[70] [ 25  27  13   5  21  -5   8  -9 -54 -19 -15 -19  15   3 -10   1  16 -17
   7   5  10  21]
[76] [-26 -28  14  12 -44 -19 -61   0 -13  12   5  17 -28  43  -9  84 -82   2
  34 -34  54 -32]
[77] [ 21  10  -9  32  16   0  -4 -21 -13  43   8   8  23   7   8 -20 -15 -76
  30  -5  48  17]
[76] [  1 -15  -3   3   2  17 -12   3 -16  -1 -10 -14   3  11 -23  22 -10   7
  10  18   9   5]
[70] [ 15 -21 -29  -7 -37 -38  60   2 -26  16   8 -19  -3 -28  44 -15  22  -8
  -7  15   5  10]
[77] [  6 -21 -27   0 -12  33   7 -15  71  44   4  13   9 -27  19 -41  13 -42
   8  11  26  23]
[77] [-12  18   6 -10  -1 -13  11 -11  22 -15  13  33  -9   1  27 -15  15   6
 -18 -14 -42 -15]
[76] [ 16   1  -1  -7  -7 -38  21 -14 -86 -27  11 -18  20  17 -28  26 -26  36
  14  22  29   3]
[68] [ -4   2 -25  -5  24  28  31 -34  -7  14   5 -13  20 -11  -4 -47  43 -12
  -3  46 -19  -9]
[68] [ -9  -6  -4 -44 -42  -1  35 -26 -10 -36 -18 -13 -24 -22  33  12  55  31
 -19  22 -32  -3]
[70] [-23 -54 -15 -35 -59  34 -19 -21  47 -11  -7  16 -20   8  -8  50 -19  43
  11  30  10   1]
[70] [ 13  12  -2  16  43   3  22  50   1   5  -8 -32   7 -23  -5 -41  33   2
 -28  -1 -40   9]
[68] [  2   0   0  12   6   0  -9  -4  -8   7   4  10   5  15  -3   8 -15 -16
  10   0   4   1]
[77] [  7  48  21 -28  -3 -12  20 -48 -15 -37  -5  12   2 -15  24 -22  46  -6
  -8 -10  -5   4]
[76] [  8 -12 -10   1  25  27   5   2 -49 -13 -15 -38  19  11 -47  12   7  24
   6  49  -5   8]
[76] [ -1  -7  -5  20  27  23 -11  28   5  20 -12 -23   0  -2 -14  -8   6 -13
  -3   5 -12  -2]
[68] [-33 -41 -28   8 -25   4  -8  -3  29  45  18   8 -17   6  14   5 -23  -7
   7   6   3 -40]
[70] [ 46  23  24   0  36  14 -13  34  16 -35 -12  -1  34  -6 -50  -9 -15  24
  -1  -7  21  67]
[70] [ 11 -11 -16 -24 -61 -55  42 -43 -23  -6  28  27   4  -6  39   7 -16   6
  12   3  37   8]
[70] [ 12  -6 -15   7  -5 -18  27   8  -9  22   7 -16   6 -20  16 -24   8 -16
  -1   1  16   6]
[76] [ -7 -20  -2   8   8  33 -28  -2 -11  -3 -13  -3   1  29 -31  38 -20   5
  15  25  -4   1]
[77] [ 11  30   0 -11  32  15  22 -58 -52 -39   3  18  32  26 -20  -9  25   3
   6  48 -32   9]
[76] [ 10  -8  -7  24  30  12   0  40 -17  23 -13 -44   7 -10 -21 -13   5 -10
  -2   7   4   5]
[70] [ 25  28   3  -3   2 -33  26 -33 -54 -10  12  -3  25  -4   1 -16   2 -13
  13   1  39  13]
[68] [-33  -8  -7  -6   5  20 -26 -11  56  30  21   3   2 -11 -25 -31 -18  19
   3  -8  28 -40]
[68] [-10 -16 -25  18  12   0   9   3 -17  49  12 -36   9 -12 -11 -29  -4 -16
   9  13  30 -28]
[70] [  9  24  14   0  26  -5  -2   8   4 -18   7   9  15   1 -18 -17  -3  16
  -8 -10  -8   9]
[68] [  4   6  -1  -4  -5 -17  13   0 -27   8  -1 -34   2 -21  -2 -14  10   2
   1  -6  33  -9]
[77] [ -7  -3  -2   4  -7  15 -25 -35  -9  26  -2 -10   5   5 -13   6 -15 -30
  31   1  61 -12]
[77] [  3  16  10   2  22  10  -9 -13 -58 -11 -16 -38  10   7 -35   9   8   4
  12  15  21  -8]
[77] [ -6 -25 -22   4 -10  20   0   4  64  36  10  18   0 -12  15 -23  -3 -19
   0   4   2   5]
[68] [ 29  11  39 -10   4  -9 -11  87  53 -58 -25  10 -15 -15  -2  22  -1  52
 -39 -44 -47  59]
[68] [ 12  31  43  -5   2 -28 -35  25 -20 -23 -10 -30  -1 -12 -35  16 -30  29
   7 -54  70   3]
[76] [-34  71  49 -37  40  34 -59 -71  59 -43  21  50  20  10 -56 -38  -6  44
   2 -30  19 -40]
[76] [-32  19  20   3  16  -1 -39   1  11   9   8  -6 -10   3 -22  -7 -17  14
   0 -34  17 -50]
[77] [ 35 -35 -25  28  -2  19  -3  24   6  49  -9 -27  21 -12 -14  -3 -24 -47
  29  15  66  49]
[76] [ 18 -11   4  -6 -23   0 -14  -8  -2  -8  -5   5   7   6 -13  29 -29   1
  21   0  48  30]
[68] [-33 -49 -32   0 -26   9   9   7  -9  36  -2 -39 -23  -8   6  12   6  12
  -1  27  -3 -44]
[70] [ -8  17  16  13  35  12  -3  33 -18 -22 -25 -13 -20  11   8  10  37  -2
 -27  -2 -81 -11]
[77] [ 54 -29 -26  18   1 -13  51  67  38   4   4  20  19 -16  27 -19   0  -9
 -21  14 -43  84]
[ -4   7  -2   7  11 -19  18  19  25  -7  18  38  -4   7  27 -16   4   5
 -25 -10 -65  -4]  [77]
[  2 -33  -5  47  39  -6 -18  91 -49  17  -7 -48   0  26 -49  36 -46  27
  -4   7 -21  -9]  [77]
[-21  27  18 -37 -19  -7 -12 -58 -35 -12  -2 -39  -2 -22 -25  -8  13  28
  16  -9  78 -43]  [68]
[-24 -18 -20  41 -30 -82  38  44 -21  42  28  31 -48  15 105  13  -8 -48
 -26 -42 -80 -50]  [76]
[ -2  -1 -22 -10 -35 -38  42 -26  18  33  28  11  -1 -33  52 -46  14 -24
  -3 -14  26 -13]  [68]
[ 44  20   4  -3  22   1  17  -2  -8 -15  -1  -8  39 -16 -27 -29   4   0
   7  10  37  55]  [76]
[-28  -9 -13 -35 -32   8  28 -46  13 -26   2  31 -21   4  40   7  42  19
 -18  30 -66 -22]  [76]
[ 13  43  22   3   7 -27   6 -11 -26  -6  -5  -6  -2 -14  24 -18  22 -33
  -1 -35  17   0]  [77]
[ -4 -49  -9   6 -23   1   5  73  -2  -6 -27 -31 -36   0  12  51   1  30
 -22   9 -52   8]  [68]
[-14  41  23  23  75  20 -38  23  34   9  13   6  18   5 -44 -48  -9   4
 -12 -29 -16 -26]  [70]
[  5  20  -9  -3  24  12  23 -43   0 -11  15  39  24  15   8 -29  22 -17
  -2  29 -39   7]  [77]
[ -7  11  28 -46 -36   9  -6 -30 -16 -73 -31   8 -27   9   8  56  29  43
  -9   7 -29   8]  [68]
[-15  16   3  35  35  13 -36 -14 -31  50  -1 -30   6  10 -21 -14 -13 -55
  27 -14  50 -41]  [77]
[ -2 -14   8  19  15  -4 -30  74  41  22   3 -22  -5 -13 -30  -4 -39  26
 -10 -37  19  -3]  [68]
[  8 -36 -33  30  49  36  26  65 -42  28 -26 -82   9 -11 -35 -15  33   7
 -17  58 -45   3]  [68]
[ -9 -37 -24  26  12  14 -19 -16 -28  14  25  35  22  65 -39  42 -67   3
  30  45 -10  -9]  [77]
[ 40  21  28  34   5 -21 -15  31 -37 -11 -28   8  -8  20  28  44 -11 -63
  11 -36   2  50]  [70]
[-21   4   7   2  18  27 -25  -7   1  -2 -10  -5  -8  13 -16   9   6   1
   1   6 -17 -24]  [70]
[-15  54  57 -73 -23   5 -31 -47  12 -78 -20 -16 -12 -31 -36   6  26  82
  -8 -34  51 -15]  [68]

(84) [-14   0  34 -31  18 -10  -2  33 -30 -44 -50   6  42  15 -19  60  27  12
 -24  19  20  30]
(94) [-13 -20  16 -11 -17  20 -19  45  -1  -1 -16  28  16  12   0  20   4 -26
 -11   8 -19 -16]
(87) [-15  -9 -22  -2 -26   6 -14  12  28  12   8   3  18  -3   5   3  32 -20
 -20  -3  11 -25]
(84) [-20 -17  46 -13   0  -1  18  51 -19 -35 -30  29  -7 -11 -28  67  17  -1
 -20  33  37  14]
(90) [-11 -29  28   3 -12   9  27  13  20 -20   0   7   3   7 -10  36   2  -6
   5  15   1 -16]
(88) [ -2   4   1  19   5   2 -13  46 -26  20  -9  28 -49 -15   0  -2   0 -23
 -24   5   9   3]
(94) [ -7  -7   8  -5  14   5  35 -17  33 -12   5 -18  45   9 -13  29  13  21
   4   3  17 -16]
(84) [  8  39 -37  31  26 -27 -18 -13   1  41   7 -33  -1 -11  17 -39  31  -2
 -31 -25  10  -5]
(94) [-30   2   3 -39 -47  49   7  35  26 -20  23  44  -5 -36 -34   9   0 -28
  -1  23  29 -15]
(87) [  0  -1 -34  -7 -20   9  -5 -18  15   0  17  -2  -8   2   7 -21   0  -8
   4  -9   3  -2]
(90) [-29  23  40  16 -26 -14 -17  33  42  18  10 -20  47 -39  -9   2  58 -34
 -33   7  -7 -49]
(94) [-13   1  27 -23 -15  42  22  15  20  -4  24  33   4 -30 -31   5 -27  -1
  23  19   7 -19]
(88) [ -4   1 -16 -12 -11  21  12 -25  36 -27  11 -25  34  30   3 -11  -1 -10
  11 -12 -27 -13]
(84) [  3  33 -49   1  61  35  36 -21  32  15  14 -22  43  24  -9 -15   0  20
 -12 -25  19 -16]
(96) [  3  30 -15 -26  37  37 -10  19 -23  32   1  37  15 -18 -18 -16 -27  18
   0  -2  18   5]
(90) [ 10  14 -34  14  23  12 -21   9 -10  23  -7  -3  -4  27  21 -32  -7 -17
 -14 -24 -29  -4]
(87) [-11  61  30 -30  44  25  52 -28  28 -58   2 -46  78   6 -41   3  -2  24
  10   1  -3   7]
(84) [ -2  -1  13 -30 -14  27  13 -25  22 -42   5 -13  41  26  -7  -4 -23   0
  32  -1 -39  -2]
(88) [-22  67  42 -20  29  28  32  14  19 -71 -14 -42  59  14 -35  -1  11 -20
 -14   2 -30   4]
(84) [  5 -39   9  19 -35  34  20  12  10  10  33  42 -81 -10   1 -14 -55 -24
  35  12 -20 -19]
(96) [ -9   7  16   9 -19 -41 -12 -11  15  -2  -1 -32  27 -18   3   9  46  -1
 -15   3   8  -8]
(90) [-27  12  -7 -24 -45  -8 -31   6  37  18  18  -1  54 -44 -10   2  56 -10
 -22   6  33 -29]
(84) [-10   2  -9 -19   2  52  60 -34  68 -20  42 -10  41   6 -27   1 -19  13
  30  -1   9 -33]
(96) [  5  -1  26   4  -2   6  14 -11   2 -17   5  -8  -5   7  -1  -8 -26  -2
  24   2 -33   0]
(84) [ -9  -2  17  -6   2 -21  -6  20 -15  -5 -20   6   9 -14  -9  34  29   8
 -21  14  31  11]
(90) [  8 -10 -54 -19  -4  16  -6 -19  -5 -10   0   5 -10  30  12 -12 -11   1
   4 -14   4  18]
(94) [  0  -4  -1  -5  -1 -11  14 -25  14 -17   1 -21  21   8  -2  12  11  15
   5  -1   8   3]
(90) [ 19  -5  26   4  42  -1  35 -28 -13 -14  -8 -13   9  23  -4  12 -38  38
  32   0 -16  15]
(96) [ 15 -42 -94 -18  -9  19   8 -49  13 -24   2  -8 -10  73  30  -5 -13   6
  12 -28   2  18]
(94) [  0 -36  23   0   1 -18  -8  -1   4 -14 -30 -18  54  45  17  38  17   5
   1  -2 -33  -8]
(94) [ 14 -23  62  28  62  21  57 -10  28  42  13   1  49   9 -13  28 -46  48
  43   6 -26 -49]
(88) [ 14 -12 -14  -1  37 -46 -14 -23 -28   0 -41 -28  44  37  20  32  30  39
 -16 -12  14  27]
(96) [-17  18  88  16  -3 -52  -7  39 -19  15 -13   3   6 -74 -26  39  41  10
 -21  36  34  -3]
(87) [  2  23  21  35  13  -9   9   8   6  32  19  -6 -25 -36  -5 -20  -1  -5
  -5   2   2 -19]
(96) [-15  -6  40   5 -49 -19  -3  19   0 -37  -1  -2 -35 -23  -7  11  16 -32
  -4  21  -7   6]
(87) [  1  15  47  25  -4   5  20  -8  28  13  31 -14  -2 -28  -9 -25 -22  -7
  26   5 -35 -33]
(88) [ 45 -51   3  10  24 -36  10 -47 -63  40   1  36 -72 -14  13  13 -67  77
  57  11  33  44]
(87) [  7  23  47  37  36 -22   6  13 -11  29  -4 -14   0 -22  -3  -4   0   8
  -5   3 -14 -12]
(87) [ 20  33 -36  -3  23 -10  -7 -57  -1  -3   6 -45  24  24  17 -46 -10  18
  13 -29 -25  17]
(87) [  8  19  36  26  47 -22  10  23 -36  17 -19   2 -19 -18  -9  13  -3  17
 -13   9  13  14]
(96) [  8 -31  -5  24   8  -3  18  -3   5  -1  -4  -3 -21  28  13  14  -7  -1
   3  -4  -9  -6]
(87) [  3 -57 -47 -21 -48   2 -36   2 -13  -2 -10  33 -25  29  27  11   0 -14
   2  -3   2  13]
(96) [  3  42  -8  -2  46  73  -3  47  -9  46  12  43  -4  -7 -14 -47 -53 -18
   1 -11 -29 -24]
(90) [ 14  45 -27 -29  12 -25 -26 -55 -16  15   9 -24  37 -26   0 -38   4  42
  11 -14  20  28]
(94) [ -5   1  -1 -15  -7  -4 -14   5  -6 -21 -18  -7  21  16   3   9  14  -7
 -10  -1  -9  10]
(84) [ -9 -12  42   0 -37  10  10  18   4 -37   3   9 -32  -5  -9   4 -18 -30
  16  18 -30  -1]
(96) [ -6  -9 -58  47  32   8 -12  48  21  70  -2   9  -5  15  22   2  44 -28
 -63 -23  24 -46]
(94) [-14  29 -22  -1  34  29  -9  55  -7  12 -19  17  12   7  -9   3  21 -24
 -48  -7  15  -7]
(88) [ -2 -21 -20  10   1  -1 -10  24  -5  17 -11  16 -13  11  10  15  15 -10
 -21  -2  14  -5]
(90) [  3  23 -81 -31  -3  12 -46 -26   8  28   8  -7  45  13  19 -43  19   2
 -14 -32   7   0]
(88) [-11 -20   1  -9  15   7  18  20   9  -7 -16  10  29  14 -11  49  21  11
 -17   9  31  -6]
(88) [  8 -34   3 -10  11  51  61 -12  10 -23  19  32 -37  19 -19  17 -66  19
  46  12   5   2]
(88) [-12  14   5 -18   1  13  17 -13  31 -34   0 -28  55  19 -10   7  15  -2
   0  -4 -12  -9]
(90) [ -7  -4  -8 -36 -35 -14  -4 -26   0 -14  13  10   2 -36 -16  12  12  24
  12  15  50  21]
[ 21 -29 -14 -16  -2 -11 -44  -7 -46  18 -24  22   0  26  27  -4 -26  16
  18  -8 -25  24]  (84)
[-19  17 -12 -10 -22 -14 -30  29  -3  11  -4  11   3 -37  -8   6  48 -16
 -39   8  42   1]  (96)
[  4  -9 -49 -39  -6  26  -5  -8 -19 -16  -3  30 -16  14  -3  -1 -20  10
   7  -2  27  31]  (96)
[ 21 -41  -4   4  -8 -25 -38  -8 -37  12 -26   8  -8  35  36   3 -15   7
  14  -8 -36  17]  (87)
[  6  31 -40 -24 -15 -17  -2 -64   7 -45   8 -49  13  12   6 -33  11   9
   9 -17   0  34]  (90)
[ 35 -24 -30  21 -30 -55 -53 -55 -33  62  19   0 -50 -23  45 -49 -20  24
  32 -15 -10  15]  (88)
[  3  16 -25  -6  17   7 -34   8  -3  52   1  11  36  -9   8 -21   8   7
 -13 -14   2 -17]  (90)
[-21  54   5 -20  43  31  51  -8  44 -57  -4 -49  81  25 -33  13  26   2
 -20  -7   5  -8]  (84)
[ -7  43 -13   5  16  -1   2 -21  39   9  15 -45  59  -3  -1 -26  32  -2
 -16 -19  -7 -25]  (87)
[-13 -18 -10   6 -22  16  11  11  33 -29   0 -11   3  32   6   9  16 -35
 -12  -4 -19 -19]  (90)
[  9   3 -19   6   2  31  14  -8   4 -20   9  -3 -33  31   8 -32 -38 -22
  16 -13 -38   3]  (88)
[  5 -33 -11 -29 -57 -37   6 -73   9 -76  -1 -40   3  28  13  14  10  15
  32   3  -3  39]  (96)
[ 14 -32 -16 -10  -9 -16  17 -55   5 -35  -2 -25   5  39  14  12 -11  25
  29  -6  -7  21]  (96)
[-15  36   9 -44  -3  31 -12  25 -13 -35 -13  15  25  -5 -24  -5  -4 -13
  -6   7  -4  18]  (94)
[-24  12  58  53 -48 -45 -12  27  40  -6   8 -47  -2 -29   9  -5  62 -60
 -32   8 -37 -43]  (96)
[  3  40  74  32  41 -28  10   1   3  20  -3 -37  42 -25 -10  -5   6  15
   2   3 -32 -21]  (90)
[ -2  -4  -2  38  -4  10  20  24   9  24  24  19 -71 -26  -3 -12 -10 -24
  -8   6  14 -19]  (84)
[ -2   8  51  -9 -22   4  16  -6   0  15  35  30 -28 -73 -32  -6 -33  21
  39  29  23  -4]  (88)
[ 29  -4  18  43  81 -32  67 -74  27  25  12 -61  47  23   4  17 -12  76
  31 -15   3 -17]  (94)
[  1   0  19  14 -23 -52 -45  17 -37  10 -21  -3 -25 -23  16   0  30 -12
 -21   7  -1  19]  (84)
[  1  -8  -2  15   5  12   0  35 -20  15  -2  32 -54  -8  -1   0 -16 -15
  -9   6   9   3]  (88)
[-19  62 -48 -39  11   6 -20  15 -17 -48 -27 -19  23   8 -14 -10  46 -20
 -53 -11  32  42]  (94)
[ 15  32 -15  25  64  -9  -7  10 -29  26 -23 -17   3  20  12 -17   2   8
 -25 -21  -9  10]  (94)
[ 22 -20  13  16 -13 -12 -13 -24 -14  14   7  -1 -28   9  23 -27 -39   3
  36  -6 -48   2]  (87)
[ -3 -13  22 -17  -7 -28 -26  17 -35 -12 -34  11  14  -1   1  33  19  10
 -10  13  10  25]  (84)
[  5 -58 -65 -34 -68  13 -38 -29   8 -15   5  18  -8  44  35 -11 -10 -17
  22 -14 -21   8]  (87)
[  2  18 -10  -1  11  -1  13 -16   3  -3   9 -10  -4 -10  -7  -9   0  10
   1  -3  16   7]  (94)
[ 21 -62 -26  -4  10 -39  -4 -42 -15  30 -12   6  18  20  22  43   5  61
  17  -2  39  13]  (88)
[  1 -16   4 -51  -8  24  16 -23  -6 -65 -16   2  31  40 -11  22 -28  16
  31   6 -15  31]  (87)

<37> [-14 -17   6  60  -9 -34 -20 -27   2 -15  38   2   0  21   4 -25  12  49
  11   6 -32  69]
<46> [-45  13  14 -13 -72 -27  28   1  42  66 -29  20 -36  13  12   0   7  29
   0  18   0 -54]
<49> [  3 -48   0   7  13  18  38  23 -19  11 -28  -5 -19  27  15  -6 -21 -23
  -1  28 -30  -9]
<39> [ -6   0 -26  16  -5  39  -1  31 -34  20 -31   9  17  26  -2  -9   2  11
  37   3  21 -24]
<37> [-38 -17  -6   1  24  -6  -3 -12  18   8   9 -23   3 -13   3 -19  -9  -5
  -4   7  22  18]
<48> [-59 -19  19 -39 -48 -37  -8   0  55   7  56 -29 -36   1 -30 -20  13  48
  38 -42  63  31]
<39> [ -9  -3  47  -3 -69  35  76  49 -27  24 -25  18 -32  57  10   1 -16  11
 -32  10  19 -49]
<48> [-39 -19   3  23   3  27  16   0  15  19  10 -20  38 -15  29 -40 -24 -27
 -56 -19  70 -24]
<39> [  2  29   2 -16  21  46  -8  -8 -28  23 -28  -1   7 -20   6  23   0   7
  -1   6   6 -25]
<48> [ 73   4   2 -17  -4  11 -32  13  -3 -26  31  49 -46   1 -10  20  14  24
  -1 -39 -30   7]
<39> [ 17  -7  -6 -19 -12 -32 -13  -6  -5 -18  -6 -22  10 -11 -22  12  11  -7
  35  -8 -29   8]
<49> [ -8  16 -43 -36  55 -22 -34  13  23 -13   2  31 -56 -20 -29 -12  -8  -2
 -13  18  10  24]
<48> [ 18  43  16  42 -38  -9  -1 -16 -13 -21  19   0  62  31  -1  28  37  21
  59  -6  -8  17]
<46> [ 22  49 -31   3  59 -12 -58 -43 -15  -8 -17  15   6 -38  -8  29  19  16
  19  31 -57  30]
<37> [ 19   5   1   3 -17   0  12  19  -3  -2  -5  27 -18  27  -1   9   5   4
   8   6 -16 -10]
<49> [ 17 -50  -6   9  -3  33   9  31 -16   5   2   2 -11  28   8 -12  -6   0
  24 -18   1  -7]
<39> [-35  31  -5 -51  96  50 -20 -29  -5  12  -5 -34  -5 -48  -6  31  -5  -2
  17  22  36  21]
<48> [-29 -28 -15  21  -9 -18 -12   6  12   5  14  -2  -7   8  -4 -39  -5  18
   1  -7  17  21]
<46> [-11  28  11  -1  11 -16 -15 -21 -28  -7  -5   5 -38   4 -21  15  11  57
  13  36 -45  51]
<48> [-50 -70 -12   5  15 -27 -16 -19  51  20  33 -34 -16 -18  10 -44 -10   6
   8 -15  16  32]
<46> [ 18  -3 -23 -35  32 -24 -53 -20  34   1  15  23 -52 -50  -9  -2   0  10
 -25 -16 -24  11]
<46> [ 33 -14   5 -37 -41  -2  -1  17  -1  36 -37  38 -71  -9   2   9  -5  19
 -28  -8 -52 -54]
<39> [ 21  13  -2   5  -8 -21 -24 -24  19  -2   9   8  15 -27   8   6  10  -4
 -15 -16 -18  -8]
<49> [-18  33   3 -25  20 -18 -11 -24  16   0   1  -6 -10 -26 -10  16   4   5
  -5  17   1  14]
<46> [-15  44  22   9 -62 -10  32   9 -44  19 -52   8  -1  36 -12  21  12  37
  17  42 -31 -21]
<49> [-37 -16  -3 -63 -40 -19   2  -3 -13  44 -63 -60   0 -26 -28  16   5   7
  65   5 -14 -41]
<39> [ 15 -34 -17   6 -44 -26   6  37 -29 -18 -19 -11   7  40 -29 -12   7   2
  59  -6 -24   3]
<39> [ -4   1  -7  45  25 -18 -12 -30  34 -27  44 -16  68 -15  20 -17   3 -37
 -15 -16  29  25]
<46> [ 34 -11 -37  22  20 -19 -10   6   4 -22 -11   4  43   2   3  -2   2 -51
  20   3 -23  -8]
<49> [ -4  18  14  13 -57 -14  43  13 -20  14 -48  -2  30  20   6   5  -3 -20
 -15  23 -14 -49]
<49> [  7   4   9   9   9  -1 -28 -22  17 -18  48   2   4 -18   3  -6   7  17
 -17 -32  17  30]
<48> [ 16 -38 -42  16  24 -37 -22  14  32 -11  13  33 -37  16  -3 -24  -1  -7
  16   9 -36  27]
<37> [ -7 -68   8   2   9   5 -26 -19  44  32  44  13 -69 -18  27 -29  -9  41
 -26 -32 -16  21]
<48> [-15  11  13  20   1  16  -5 -30 -16  17  -7 -20  32 -14  16   6   5  16
   2   5  -5   2]
<37> [-26 -32   1  14   7   2 -12  -4   4   9  24  -6 -30  17  -2 -18   3  45
  30   0  -2  44]
<46> [ 25 -26 -10   7  18  -5  -4  18 -16 -53  24 -18  26   3 -17 -18 -10 -34
  -6 -25  16  28]
<39> [-26  14 -22  12  35  11 -14  -8  14  48 -25  48 -56  -4  21 -11  -9  31
 -31  46 -21  -5]
<37> [ -3  -8  -4  21  28  10 -21 -46  34  34   5  -3  27 -47  46  -3  -4 -18
 -36  -8  -8 -22]
<49> [ -8 -40 -30   3  15  -6  14  28 -19   9 -44  -2 -17  14  -4 -24 -22 -24
  -1  32 -25 -10]
<48> [-37  32  13 -48  -8   6  27  12 -16  19 -41 -14 -23  -9 -20  12 -12   1
 -18  28  24 -26]
<46> [ 66 -50 -12  18  29  10  27  47 -11 -43  12  36 -33  53   6   0 -13 -40
   2   9 -45  17]
<49> [  0  -4  50   4 -34   3  53   4  -1  -1   6   2 -15  16  19   2 -16  -8
 -63   5  -2 -15]
<46> [  7 -45 -23   7  48  -7 -31 -21  27  -4  25 -14   1 -25  12 -14  -3 -16
  12 -13 -15  28]
<37> [ -5  -2  18  32  12  20 -40 -71   1  28  20 -35  50 -39  33  18  24  35
  32 -20 -23  18]
<46> [  5 -13   1  19  10  -8  -9 -10 -44 -25  -6 -28  16   6 -16  -1   3  15
  25  13 -36  43]
<37> [-28   3  50   9 -47 -96  48 -44  63 -32  45 -51  36  21  -2  26  23 -22
  39  19 -25  45]
<48> [-23 -28  -4  38  -2   3  -7 -10 -31   7 -13 -26  25   0   6 -30  -9  16
  -5   6  -9  18]
<37> [-15 -42  39   1 -24  -3  -9 -31  36  17  58 -16 -36   0  15  -1  14  56
  22 -35  -8  37]
<48> [-34  31  -7  10 -25 -34  28  13 -33  -7 -46 -18  23  37 -29   6   7   4
  45  55 -14   9]
<39> [ 15   6   7  24 -10  35  10  13 -36  39 -40  59 -57  18  25  -5 -13  39
 -57  30 -46 -29]
<39> [-22 -10   8  11  12 -21  30  -4  -6  14 -29  11 -47  19   8  -3 -16   8
 -27  63 -55  17]
<37> [-38  -7   7  15  18  16 -20 -30  14  14  28 -24  20 -31  15 -24  -6  16
 -25 -20  42  18]
<37> [ 24  -1  11 -13  -7  46 -20  -5 -28  20  -3  -1  -7  -4   2  26  16  39
  41 -25 -13 -11]
<49> [ 16  43 -40   9 -31 -32 -54 -16   5   1 -14   2  65 -23 -18   7  34   4
  56 -25   2 -23]
<49> [ 10  61 -30 -13 -22 -11 -29  13   6  -2  -9  31  18  -1 -25  13  24  10
  33 -10  28 -25]
[ 49 -16  13 -33   5  -1 -13  -3  -8 -21  12  -1 -31  -8 -12  30   9   6
  23 -19 -47  14]  <48>
[  8   0 -25 -13   3 -29  12  42 -12 -34 -20  19 -22  11 -29 -25 -22 -33
 -42  17   4  -2]  <37>
[ 60 -26  -5 -29  14   3 -30  13 -40 -34  -4  10 -43 -22 -23   0 -11   5
 -28 -25 -48  14]  <46>
[ 40  -2 -13  28  21  36  -4  22   0 -14  25  40   2  34  14   6   8  -4
  22 -12   5   4]  <49>
[-50   5  25  63   9   1 -37 -78   9   8  54 -48  70 -32  27 -18  18  49
   4 -20  24  60]  <37>
[-19  30  23  27 -11  -7  26 -36 -20   0 -20 -51  83  10   9  36  20 -13
  57  32 -17   5]  <48>
[ 31 -12  42 -22 -33 -29  20  -8  -5 -40  21 -28   3  -6 -13  18   0 -16
 -16 -23 -26  12]  <39>
[  1  46 -12 -10  10  -8   0  21  21 -52  37   4  47  -8 -21 -12  -4 -49
 -35 -30  92  -1]  <46>
[-11  35   0 -13 -26  -4  -3  -1  -4   9 -15  -3  17  -3 -13  13  13  11
  22   0  16 -19]  <49>
[-38  63   8 -14  12 -21 -20 -25  12  -7  18   8 -19 -15 -22   9  12  42
  -9  20  23  38]  <46>
[-71  15  17 -52 -19 -24  23  -7  40  26   0 -36 -18  -9 -19   6   1   8
  22  12  50  -4]  <48>
[ -5  11  -7 -10  -9 -34  -4   7  18 -15  10  12 -18   2 -17  -8   1   1
 -10   2   5  11]  <46>
[-30  27   2   5   7 -17  -7 -29  82  24  40  27  -5 -26  29 -10   1  -7
 -49  -8  45 -12]  <39>
[ 51   5 -12  -4 -12   4 -15  23 -48 -19 -26  24 -16  14 -21  13   7  14
  17  -1 -48  -4]  <37>
[-52   8 -45  -2  22  -6 -44 -20 -30  24 -44 -52  47 -26 -27  -9  13  22
  81  20   8  14]  <49>
[ -8 -45  -8  11 -10 -43   1   6   9 -22  14 -19  -7  14 -14 -26  -4  -4
  15  -2 -17  35]  <46>
[ 18 -44 -14 -56  27  25 -31  10 -14  11 -15 -12 -48 -44 -13  -8 -18   1
 -15 -30  -7 -14]  <37>
[ -1 -12  24 -20 -26 -16  -8 -23  15   4  16 -26   0 -28  -1   4   5   9
  -6 -29  -3  -1]  <49>
[ 22  40  -3  45  -6  29  -4   3  -8  -2   8  39  40  11  23  -1   7  -2
 -27 -10  23 -22]  <48>
[  2  25  50 -48 -58  10  36   4   9  18  -2  -6 -18   5  -3  40  11  12
   8 -17  13 -42]  <49>
[ 24  15  26   3 -31   8  41  11   0   4 -12  18   4  26  17  27   3 -19
  -8  10 -16 -36]  <49>
[-23  23  13  30   0  -3  28 -32  48  30   6  -2  44   8  42  21  13 -24
  14  23   8 -21]  <37>
[ 40 -18  20  30 -24  21  15  12   2 -12  29  21  10  26  24   1   3  -6
 -13 -31  -2 -11]  <49>
